Below is a small trained network, with its code and all its weights. Each question gives an input and a class and asks what happens when units are switched off, that is, made to give their printed mean instead of their output.

import numpy as np


def w(rows, s, z=0):
    codes = np.array(rows[::2]) - 128.0
    scale = np.full(codes.shape[1], s)
    scale[-1] = z or s
    return codes * scale


def norm(h):
    return h / np.sqrt((h * h).mean(-1, keepdims=True) + 1e-5)


def f(y):
    return y / 2 * (1 + np.tanh(0.7978845608 * (y + 0.044715 * y**3)))


def log_softmax(a):
    a = a - a.max(-1, keepdims=True)
    return a - np.log(np.exp(a).sum(-1, keepdims=True))


def net(x, mask):
    res = np.array(x, float).reshape(1, 4) / 4 @ E
    u = 0
    for l in range(4):
        y = f(norm(res) @ A[l][:, :-1].T + A[l][:, -1])
        res = res + np.where(mask[u : u + 4], y, B[l][:, -1]) @ B[l][:, :-1]
        u += 4
    return log_softmax(norm(res)[-1] @ U[:, :-1].T + U[:, -1])


A, B = {}, {}
E = w([
[114,95,111,78,135,156,55,182,136],'x0',
[254,156,114,134,132,89,160,232,200],'x1',
[140,35,202,74,115,175,64,116,254],'x2',
[208,190,158,50,94,154,146,163,96],'x3',
],0.00096)
A[0] = w([
[165,105,185,168,124,150,166,134,210,82],'0.n0',
[250,226,65,248,163,22,244,209,139,70],'0.n1',
[24,67,171,238,205,78,170,23,135,41],'0.n2',
[82,174,95,173,140,73,170,45,39,1],'0.n3',
],0.0021,0.002)
B[0] = w([
[120,104,140,64,106,197,116,178,146,128],'0.n0',
[224,203,77,117,239,70,251,144,149,253],'0.n1',
[49,134,86,213,57,242,139,48,178,178],'0.n2',
[127,95,206,154,166,197,163,200,183,142],'0.n3',
],0.0022,0.002)
A[1] = w([
[29,59,98,111,161,172,48,115,117,104],'1.n0',
[197,34,202,65,101,155,81,153,253,48],'1.n1',
[145,185,215,75,65,171,122,143,53,9],'1.n2',
[170,58,191,92,141,160,108,95,247,21],'1.n3',
],0.0025,0.0014)
B[1] = w([
[221,150,42,190,136,38,151,222,131,222],'1.n0',
[137,1,237,78,220,148,106,195,248,253],'1.n1',
[160,165,132,110,71,123,169,27,39,113],'1.n2',
[210,87,214,138,129,193,109,186,200,172],'1.n3',
],0.002,0.0011)
A[2] = w([
[11,87,124,236,92,188,129,33,178,5],'2.n0',
[151,4,245,81,184,145,80,190,222,43],'2.n1',
[116,167,205,61,56,159,132,36,31,87],'2.n2',
[85,214,94,200,95,42,184,94,87,148],'2.n3',
],0.0028,0.0014)
B[2] = w([
[62,107,220,173,117,120,255,82,67,198],'2.n0',
[185,87,246,59,148,230,61,201,231,254],'2.n1',
[184,213,53,112,30,195,71,76,120,149],'2.n2',
[150,92,154,72,108,122,88,129,198,242],'2.n3',
],0.0029,0.0025)
A[3] = w([
[219,233,116,121,223,58,253,182,166,3],'3.n0',
[118,67,59,195,169,26,43,212,106,84],'3.n1',
[5,60,223,249,106,164,227,34,138,20],'3.n2',
[219,208,127,108,222,49,234,162,135,34],'3.n3',
],0.0034,0.0023)
B[3] = w([
[212,204,107,231,112,68,229,140,221,248],'3.n0',
[41,79,89,57,154,67,103,170,59,138],'3.n1',
[20,52,213,237,190,199,206,2,37,252],'3.n2',
[128,184,60,217,144,51,175,202,169,233],'3.n3',
],0.0036,0.0031)
U = w([
[4,20,210,236,234,228,217,8,20,214],'0',
[236,249,28,9,15,242,16,23,13,63],'1',
[247,239,20,232,226,18,253,229,213,208],'2',
[24,33,7,19,233,28,26,239,21,2],'3',
[231,24,239,18,228,240,19,239,244,249],'4',
],0.004,0.0034)

Each question gives the input, the list of numbers given to net, and the class t.
The units are the neurons (one row each of A and B). Each row of codes is followed by its name. A weight is (code - 128) times the scale printed after its matrix; where a second scale follows, it is the last column's (A, B and U).
mask holds one flag per neuron, layer by layer. A switched-off neuron (its flag False) gives its mean, the last column of its row in B, instead of its output. The means were averaged over made-up inputs and are rounded, as every weight is.
A unit's drop is (log p(t) with every unit on - log p(t) with that unit switched off) / (log p(t) with every unit on - log p(t) with every unit switched off).
The circuit of an input: a set's keep is (log p(t) with only the set's units on - log p(t) with every unit switched off) / (log p(t) with every unit on - log p(t) with every unit switched off). Starting from the 12 units with the biggest drops (on a tie, the unit counted first), units are removed one at a time, each time the one whose removal leaves the highest keep (on an exact tie, the one counted first), for as long as the keep stays at least 0.8.
units of the circuit, in order: the units of the circuit, biggest drop first
unit that matters most: the unit with the biggest drop
top k neurons: the k neurons with the biggest drops, biggest first
top k neurons in layer l: the k neurons of layer l with the biggest drops, biggest first
drop of u: that unit's drop, to one decimal
input [-5,-4,5,8], class 1: unit that matters most : 1.n2
input [7,-6,-1,-3], class 3: units of the circuit, in order : [1.n0; 3.n1]
input [1,-2,-7,8], class 1: units of the circuit, in order : [2.n2; 1.n0]
input [-3,-7,-6,6], class 1: top 2 neurons : [2.n2; 3.n2]
input [7,-5,-2,-4], class 3: units of the circuit, in order : [1.n0; 3.n1]
input [6,-1,-6,4], class 1: top 2 neurons in layer 1 : [1.n0; 1.n1]
input [-7,8,7,4], class 4: units of the circuit, in order : [2.n1; 1.n1]
input [-8,-3,5,7], class 1: top 3 neurons : [1.n2; 2.n2; 0.n3]
input [4,-2,-7,-1], class 3: top 3 neurons : [3.n1; 0.n1; 2.n0]
input [6,-5,2,1], class 3: top 4 neurons : [1.n0; 0.n3; 3.n1; 0.n0]
input [-7,8,5,-8], class 4: top 2 neurons : [2.n1; 0.n0]
input [6,-8,8,-4], class 4: top 2 neurons : [2.n1; 1.n0]
input [3,0,0,-1], class 3: top 2 neurons : [0.n3; 3.n1]
input [1,-4,-8,2], class 1: unit that matters most : 1.n0
input [-4,-4,3,4], class 1: top 2 neurons : [2.n2; 1.n2]
input [7,2,-2,-7], class 3: drop of 3.n1 : 0.1
input [-6,0,0,-2], class 0: drop of 0.n2 : 0.8
input [7,-2,0,1], class 3: drop of 0.n3 : 0.2
